[ 88 167 166  89 112] : bine
[119 144 112  88 122] : kof
[ 88 167 180 147 111] : merep
rest: [180 147]
[111]
both merep kof: 
[88]
rest: [167 180 147]
[111]
where: [119]
kof, 0
both kof merep: 
[88]

[149 120 145 138 126 122 137] -> fikol
[143 130 161 140 141 124 148] -> bemup
[109 130 112 132 145 147 137] -> nom
[134 119 105 137 129 121 137] -> kug
[123 134 105 137 129 121 135] -> timuv
[134 123 140 135 129 123 130] -> Zif
[157 150 133 131 133 124 119] -> lup
[129 101  83 142 122 137 117] -> muvin
[137 114 131 125 124 135 112] -> bameb
which: [134 123]
Zif
which: [134 119 105 137 129 121 137]
kug

[121 150 129 125 133 141 159 131 113 146 149 110 113  96 174  89 129 116
 155 101 162 103 138 134 121 100  89 135 155 130 120 139 101 141] = Baz
[137 142 103 129 109 162 114 111 112 114 133 120 136 129 142  75 148 116
  86 134 149 129 138 153 114 136 129 125  96 134  94 157 107 172] = zabag
[ 96 129 124 103 139 113 170 132 107 120 148 117 113 113 139 139 150 153
 166 156 128 133 146 107 146 102 124 137 120 127 147  84 122  79] = feso
[118 133 110 118 105 164 114 111  88 111 134 113 112 101 144  84 129 133
 152 152 130 120  97 142 159 124 123  83 127 147 142 134  89 101] = liref
[155 163 125 164 118  87 120 136 172 129  92 109 155 129 115 141 121 129
 160 120 131 144  97 142 159 123 140 129 124 158 134 147 143 144] = nazum
[153 116 158 146 146 115 126 147 152 121 145 139 116 155 122 126 132 123
 101 103 132 161 104 107  78 158 126 168 122 145 134 117 158 157] = novi
[135 116 136 127 128 143 111 134 117 107 159 125  87 141 142  95 126 146
 109 143 153 156 113  89  83 140 120 148 120 168 155 100 131 119] = foti
[ 93 140 109 130 119 133 133 122 101 124 113 115 129 102 119 120 136 100
 132 156 149  79 138 154 183 113 149 121 115 100 111 101 113 102] = gav
[123 104 152 130 141 100 127 140 141 128 115 146 128 138  92 184 117 138
 151 131  87 137 117 106 146 135 148 121 140 116 156 101 154  87] = Mifi
which: [123 104 152 130 141 100 127 140 141 128 115 146 128 138  92 184 117 138
 151 131  87 137 117 106 146 135 148 121 140 116 156 101 154  87]
Mifi
rest: [ 97 142 159 123]
[140 129 124 158 134 147 143 144]

[139 127 122 120 143 134 134 111 139 108 119 127 121 133 138 133 107 146
 114 147 127 123 105 123 148 112 128] : Vosis
[139 127 122 120 143 134 134 111 139 108 119 127 115 133 138 133 107 146
 114 121 133 117 132 122 138 139 135] : lerun
[105 145 122 103 153  98 124 127 106 151 179 136 160 148 126 136 115 125
 175 132 138 135 107 143 147 113 119] : tuf
[119 127 112  72 180  95 126 121 113 120 190 132 171 171 156 154  96 114
 164 149 125 116 104 116 151 114 131] : Rediz
which: [139 127 122 120 143 134 134 111 139 108 119 127 121 133 138 133 107 146
 114 147 127 123 105 123 148 112 128]
Vosis
rest: [171 156 154]
[ 96 114 164 149 125 116 104 116 151 114 131]

[129 129 139 139 128 128 125 128 134 120 129 128 122 112 129 133 132 117
 129 124 135 132 126 126 122 120 124 128 127 134 138 126 120 123 124 125
 120 119 130 128 124 128 116 117 158 113 119]  sep
[129 129 139 139 128 128 125 128 134 119 129 128 122 112 129 133 132 117
 129 124 135 132 126 126 122 120 124 134 134 136 122 134 124 130 127 133
 131 138 128 127 125 130 127 122 118 125 125]  buzin
[129 129 139 139 128 128 125 128 134 120 129 128 122 112 129 113 132 117
 129 124 135 132 126 126 122 120 124 134 134 136 122 134 124 130 127 133
 131 138 128 127 125 130 127 122 118 125 125]  Sabo
rest: [128 124 128 116 117]
[158 113 119]
which: [134 119 129]
buzin
rest: [122 120 124 128 127]
[134 138 126 120 123 124 125 120 119 130 128 124 128 116 117 158 113 119]

[107  67 149 140] = Feti
[140 145 135 134] = Sib
[142 144 149 141] = gifo
[142 144 130 142] = fesed
which: [145 135]
Sib
both Feti Sib: 
[140]

[126 120 124 124 120 123 121 126 120 122 124 127 125] : duni
[122 128 121 123 129 125 127 126 128 123 123 124 122] : zil
[109 157 155 156 150 115 158  83 155 167 147  93 118] : Ramez
[121 151  68  80 162 130 132 135 152  84  84 106  86] : reko
[128 126 133 133 134 134  93 138  79 126 137 155 155] : vomog
[118 129 120 124 129 119 121 122 129 120 125 122 117] : Lipe
[103 123 109 133 118  87 135 123 124  99 142 136 101] : pudob
[126 134 133 128 134 133 130 118 122 138 124 115 128] : raz
which: [126 134 133 128 134 133]
raz
both Lipe reko: 
[121]
which: [126 133]
vomog
both vomog pudob: 
[133]
rest: [133 128]
[134 133 130 118 122 138 124 115 128]
where: [103]
pudob, 0

[135 127 121 125 117 126 124 128 119 134 142 124 121 129 134 120 127 126
 124 125 125 127 119 124 119 136 134 136 122 135 131 133 133 122 128 123
 117]  zovi
[122 126 134 133 137 129 128 128 137 121 115 134 136 128 124 133 128 132
 134 130 129 131 136 131 138 121 120 120 136 122 127 126 124 132 125 124
 122]  sitem
[119 121 135 134 142 130 128 129 146 115 106 140 141 130 122 135 128 135
 140 130 129 133 142 136 148 116 113 116 140 117 127 128 121 134 127 122
 115]  deri
[111 101 133 137 153 130 121 123 164  98  87 159 160 133 121 132 131 153
 158 123 130 150 153 148 172 106 100  97 152 111 131 132 113 138 134 122
  94]  Vosuz
[144 122 115 126  95 123 113 135 112 141 151 124 112 132 142 108 128 120
 119 125 116 126 105 120 110 146 139 150 118 141 136 146 140 115 144 134
 142]  fon
[119 121 135 134 142 130 128 128 144 115 107 139 141 130 122 135 128 135
 138 130 128 134 141 134 146 118 113 116 140 118 127 127 121 134 128 122
 117]  Giluf
which: [135 127 121 125 117 126 124 128 119 134 142 124 121 129 134 120 127 126
 124 125 125 127 119 124 119 136 134 136 122 135 131 133 133 122 128 123
 117]
zovi
where: [101]
Vosuz, 1
rest: [117 127 128 121 134]
[127 122 115]

[114 130 136 115 134 130 142 111 130 144 117 137  96 111 122 109 114 134
 106 120 114 148 138 141 100 124 144 133 150 121 126 120 135 131 150 141
 108 128 147 110 130 134 141 141 126 129 122 104 130 136 123 133 146 178
 138 142 115 146]  Bodef
[127 142 121 140 138 142 136 101 122 134 111 136 115 112 143 112 143 124
 112 116 136 150 146 142 111 130 139 142 160 124 143 113 137 129 141 140
 108 125 143 113 129 142 138 158 136 121 128 116 137 148 136 129 132 153
 117 138 107 161]  lelo
[123 136 126 130 150 142 136 108 113 138 154 149 136 117 143  96 110 125
 126 110 138 126 141 150 100 144 124 131 149 142 148 127 137 129 142 140
 108 142 112  68 149 136 140 125 118 120 150 117 123 143 142 149 151 124
 119 144 130 116]  luti
which: [122 104]
Bodef
rest: [116 136]
[150 146 142 111 130 139 142 160 124 143 113 137 129 141 140 108 125 143
 113 129 142 138 158 136 121 128 116 137 148 136 129 132 153 117 138 107
 161]
which: [127 142 121 140 138 142 136 101 122 134 111 136 115 112 143 112 143 124
 112 116 136 150 146 142 111 130 139 142 160 124 143 113 137 129 141 140
 108 125 143 113 129 142 138 158 136 121 128 116 137 148 136 129 132 153
 117 138 107 161]
lelo
which: [149 136 140 125 118]
luti
which: [124 144]
Bodef
rest: [137 129 142 140 108]
[142 112  68 149 136 140 125 118 120 150 117 123 143 142 149 151 124 119
 144 130 116]

[156 178 141 142] -> Tisem
[126 149 119 114] -> Vuro
[127 149 119 114] -> bava
[ 70 166 120 131] -> tevol
which: [126 149 119 114]
Vuro
which: [141 142]
Tisem
where: [156]
Tisem, 0
rest: [156 178 141]
[142]

[133 134  78 122 136 132] -> Fud
[117  79 110 136 150 158] -> muf
[117 115  94 136 150 134] -> feveb
[ 74 134  78 122 136 133] -> pazol
[134  97 152 129  90 141] -> fubi
rest: [133 134  78 122 136]
[132]
which: [ 74 134  78 122 136 133]
pazol
where: [152]
fubi, 2
both pazol fubi: 
[134]
rest: [ 97 152]
[129  90 141]
which: [134  97 152]
fubi
both fubi feveb: 
[134]

[144 143  99 145 136 119 131 144 117 102 128 139 126  91 134 132 171 118
 114 144 123 114 123 115 109] = tidif
[104 123 157 114 111 143 127 120 125 120 129 107  80 166 129 107  90 140
 135 113 139 143 135 132 146] = ran
[146 143  99 143 135 127 129 145 118 102 128 140 170  90 133 151 173 118
 114 144 121 114 124 116 108] = gino
[120 130 138 125 119 134 129 128 130 132 129 118 110 142 130 120 116 131
 128 123 134 133 131 127 134] = tadi
[122 133 122 128 127 127 130 125 124 122 122 132 126 120 134 132 136 129
 128 122 131 126 126 122 127] = bopur
[130 135 123 132 131 138 128 134 125 120 129 126 130 123 131 135 137 129
 121 131 140 125 121 122 123] = des
[178 108  79 112  82 157 171 164 158 124  83 139 165 134 145 114 190 160
 121 127 111 112 159 162 137] = Tato
[142 122 110 121 118 149 143 139 138 128 118 127 141 139 135 117 150 144
 124 129 111 124 138 143 134] = Giz
[120 124 130 131 132 127 123 125 128 127 122 131 133 132 119 128 103 133
 131 124 131 128 129 124 136] = benak
[136 173  94 122 137 127 153 123 107 103 125 137 138 128 133 103 132 119
 119 114 151 119 120 119  89] = Bapa
[104 123 157 114 111 143 127 120 140 145 128 107  80 166 129 107  90 140
 135 113 139 143 135 132 146] = Roni
[129 133 124 130 121 137 129 134 126 121 128 125 129 124 131 128 136 127
 123 130 133 126 129 123 125] = pav
which: [128 133 103 132 119]
Bapa
which: [120 124 130 131 132 127 123 125 128 127 122 131 133 132 119 128 103 133
 131 124 131 128 129 124 136]
benak
which: [144 143  99 145 136 119 131 144 117 102 128 139 126  91 134 132 171 118
 114 144 123 114 123 115 109]
tidif
which: [139 126]
tidif
which: [129 118 110 142]
tadi
which: [136 129 128 122 131 126 126]
bopur

[149 161 130 114 143 122 133] = bosar
[ 84 129  99 136 143 104 132] = mefe
[137 132 138 126 143 117 123] = kav
[149 161 130 100 143 141 130] = Det
[133 136 132 132 143 103 121] = zitu
[ 83 129 112 121 143 126 144] = Pap
[149 161 132 100 143 141 130] = Kori
rest: [ 83 129]
[112 121 143 126 144]
where: [117]
kav, 5

[100 123 127  83 159 114 113 101 104 134 122] : Nis
[100 133 127  83 159 114  91 109 146 122 122] : mevo
[100 133 127  83 122 114  91 109 146 125 119] : guvas
[100 133 114  83 159 113 106 101 104 134 107] : naz
which: [100 133 127  83 159 114  91 109 146 122 122]
mevo
which: [122 114  91 109 146 125 119]
guvas
which: [123 127  83 159]
Nis
which: [100 123 127  83 159 114 113 101 104 134 122]
Nis
which: [100 133 127  83 122 114  91 109 146 125 119]
guvas
where: [107]
naz, 10

[115 150  98 119 149 130 153 133 100 109 137 116 126 112  90 117 128 114
 145 110  98 130 127 124 154 133 123 140 104 119 140 154 138 116 116 152
 131 106 130 128 177 138 103 139 122 106 119 131 141 137 166 130 127] : galo
[130 148 146 108 163 120 139 145 113 114 117 111 107 124  75 131 141 119
 152 129 118 114 102 149 151 122  96 135 100 115 141 152 129 105 118 149
 152 127 132 126 178 117 114 157 106 106 118 131 142 105 160 127 147] : lizul
[138 141 128 140 149  88 136 125 100 120 109  89 119 114  88 172 104 131
 121 138  69 137 111 117 143 123 114 126 134 111 140 129 161 118  92 127
 131 157 103 159 144 140  76 157 100 137 142 149 121 119 125 127 129] : dogag
[113 112 117 144 124 100 153 130 133 115 130 130 110 161 141 106 140 134
 172 136 105 133 135 155 104 148 119 125 132 119 133 116 120 117 116 158
 116 137 140 157 128 106 119  88 142 127  97 135 115 107 129 127 150] : Mekap
which: [138 141 128 140 149  88 136 125 100 120 109  89 119 114  88 172 104 131
 121 138  69 137 111 117 143 123 114 126 134 111 140 129 161 118  92 127
 131 157 103 159 144 140  76 157 100 137 142 149 121 119 125 127 129]
dogag
rest: [106 119 131]
[141 137 166 130 127]
where: [155]
Mekap, 23
which: [130 153 133 100]
galo
rest: [132 119 133]
[116 120 117 116 158 116 137 140 157 128 106 119  88 142 127  97 135 115
 107 129 127 150]

[104 155 104 164 161 118 164 122  84  84 136 143  98 168 164  86 129 102
 172  98  95 129 142 110 139 150 123  92 115 165  93 103 154 169 135 102
 118 120]  Pul
[112 114 120  87 118  85 115 172  95 146  96 170 141  94 100 118 161 110
  86 156 114 143 126  99 144 104 161 111  97  95 122 139 105  98 115 149
 166  91]  dipa
[136 120 114 133 165  97 107  98 126 115 120 154  97 145 107 109  95  96
  90 103 128 156 131 135 154  86 155  92 165 115  99 158 148 129  91 147
 104  84]  Folo
rest: [161 118]
[164 122  84  84 136 143  98 168 164  86 129 102 172  98  95 129 142 110
 139 150 123  92 115 165  93 103 154 169 135 102 118 120]
which: [136 120 114 133 165  97 107  98 126 115 120 154  97 145 107 109  95  96
  90 103 128 156 131 135 154  86 155  92 165 115  99 158 148 129  91 147
 104  84]
Folo
which: [ 92 165 115]
Folo
which: [ 95 129 142 110 139 150 123  92]
Pul
which: [120 114]
Folo
which: [ 93 103 154]
Pul

[174 122 138 140 141 123 117 152 174  95 109  96 128 174 116] -> gar
[121 144 136 107 109 125 104  96 115 103 119 133 136 138 122] -> pef
[107 136  86 118 148 122 136 179 107 111 171 131 129 129 150] -> Vugu
[135  76 128 103  97 177 122 136 135 116 107 110 124  87 142] -> Tovo
[131 144 134 133 112 130 124 115 131  96  99 124 141 133 102] -> volo
[147 119 105 121 143 102 116 132 147 145 164 127  97 147 150] -> buz
[106 136 184 166 146 131 130 142 106 131 132 148 131  92 102] -> Lerar
[121 136  96 103 107 109 136 115 121 125 104 144 119 138 122] -> fezi
[106 147 154 155 134 121 124 153 106 120 138 148 120  90  96] -> Pekur
[115 123  93 130 151 123 123 158 115 128 186 122 135 132 151] -> doz
[129 122 176 119 157 126 170 137 129 140 104 157  90 126 157] -> fuven
which: [136  96 103 107 109 136 115 121 125 104 144 119]
fezi
which: [ 96 115 103]
pef
both doz buz: 
[132]
both Tovo volo: 
[124]

[129 113 126 120 124]  mege
[115 135 101 133 114]  Rafe
[131 113 100 133 114]  momen
which: [113 100 133 114]
momen
rest: [135 101]
[133 114]
where: [100]
momen, 2
both mege momen: 
[113]
which: [129 113 126 120 124]
mege

[124 112 128 149 158 161 134 127] = Zof
[116 117 119 149 158 134 161  71] = Lonid
[131 121 135 123 122 126 133 130] = suri
where: [117]
Lonid, 1
rest: [119 149]
[158 134 161  71]
which: [149 158 161]
Zof
rest: [126 133]
[130]
which: [149 158 134 161]
Lonid
which: [134 161  71]
Lonid
rest: [128 149 158 161]
[134 127]

[118 121 124 115 120 117 120 123 122 117 121 117 116 123 115 118 122 117
 122 123 120 115]  sada
[130 118 117 132 123 104 123 112 116 130 110 128 120 106  80 124 113 103
 119 112 120 115]  mupi
[130 118 117 132 123 104 123 112 116 105 110 128 120 106  80 124 113 105
 129 102 105  91]  vunu
[118 121 124 115 120 116 120 123 122 117 121 117 116 123 115 118 122 117
 122 123 121 122]  Lus
[139 116 109 162 129  93 133  98 118  88  96 132 118  90 160 143 112  83
  98 106 117 109]  gud
which: [130 118 117 132 123 104 123 112 116 130 110 128 120 106  80 124 113 103
 119 112 120 115]
mupi
rest: [115 120 116]
[120 123 122 117 121 117 116 123 115 118 122 117 122 123 121 122]

[123 128 132 126 129 134 124 140 133 133 133 139 117 129 123 128 118 125
 136 120 125 132 128 124 128 135 130 131 120 133 136 116 128 117 127 131
 128 127 122 122 133 124 133 120 123 131 128 115 124 132 118 121]  Zor
[109 122 134 126 136 152 106 183 156 143 148 167  85 115 110 114  85 115
 174 103 113 151 124 107 122 162 139 127  97 143 176  79 127  83 117 139
 126 128 100  88 146 108 146  98 107 139 129  74 115 144  78  89]  Tusof
[121 127 132 125 130 134 122 142 133 132 134 141 113 129 122 127 116 111
 132 149 125 135 129 123 128 138 128 131 118 132 139 113 126 114 127 129
 128 129 120 119 135 122 135 119 122 131 128 114 125 133 114 120]  dip
[146 127 119 142 127 113 140 100 118 118 109  97 169 114 145 126 126 132
 111 149 137 114 124 135 122 113 127 121 147 118 111 160 130 159 125 125
 123 129 144 141 114 142 111 149 139 124 126 159 138 112 154 142]  tiv
which: [123 128 132 126 129 134 124 140 133 133 133 139 117 129 123 128 118 125
 136 120 125 132 128 124 128 135 130 131 120 133 136 116 128 117 127 131
 128 127 122 122 133 124 133 120 123 131 128 115 124 132 118 121]
Zor
which: [127 119 142 127 113]
tiv
where: [103]
Tusof, 19
which: [132 111 149]
tiv
which: [109 122 134 126 136 152 106 183 156 143 148 167  85 115 110 114  85 115
 174 103 113 151 124 107 122 162 139 127  97 143 176  79 127  83 117 139
 126 128 100  88 146 108 146  98 107 139 129  74 115 144  78  89]
Tusof

[131 143 132 122 105 137 116 153 143] : Fafen
[124 117 131 128 139 135 116 143 153] : Dufi
[131 144 126 126 136 126 130 132 129] : zulap
which: [126 136 126 130 132 129]
zulap
both zulap Dufi: 
[131]
which: [116 153 143]
Fafen
where: [136]
zulap, 4
both Dufi zulap: 
[131]
rest: [131 144]
[126 126 136 126 130 132 129]

[129 177 118 107 145] -> kalos
[129 176 118 107 162] -> muz
[175 129 161 107 162] -> zok
which: [129 177 118 107]
kalos
which: [129 177 118 107 145]
kalos
where: [161]
zok, 2
rest: [177 118]
[107 145]
which: [129 177]
kalos
rest: [129 176 118 107]
[162]

[125 153 130 151 161 149] : roz
[125 153 130 151 161 144] : Rufu
[ 92 165  93 140 150 137] : guv
[ 92 130  93 140 150 145] : zisir
rest: [ 92 165]
[ 93 140 150 137]
both Rufu zisir: 
[130]
where: [145]
zisir, 5

[117 137 121 145  99 168 145 105 122 135 137] : Rulom
[122 110 122  99 178 168 144 105 123 154 154] : Luv
[117 109 121 134 106 142 128  99 105 128 156] : lebin
rest: [144 105 123]
[154 154]
which: [122 110 122  99 178 168 144 105 123 154 154]
Luv
rest: [145 105]
[122 135 137]
where: [110]
Luv, 1
where: [106]
lebin, 4
which: [117 137 121 145  99 168 145 105 122 135 137]
Rulom
which: [145  99 168 145 105]
Rulom

[147 127 109 122 134 128 146 132 128 111 131 131 142 152 100 117 122 119
 173 123] : zoki
[126 122 157 133 124 122 145 130 138 130 127 122 121 181 126 127 122 140
 133 126] : dase
[147 127 109 122 134 128 103 132 128 111 131 131 142 152 100 127 122 119
 173 123] : teg
rest: [124 122]
[145 130 138 130 127 122 121 181 126 127 122 140 133 126]
which: [126 122 157 133 124 122 145 130 138 130 127 122 121 181 126 127 122 140
 133 126]
dase
which: [128 103 132 128]
teg
which: [147 127 109 122 134 128 103 132 128 111 131 131 142 152 100 127 122 119
 173 123]
teg

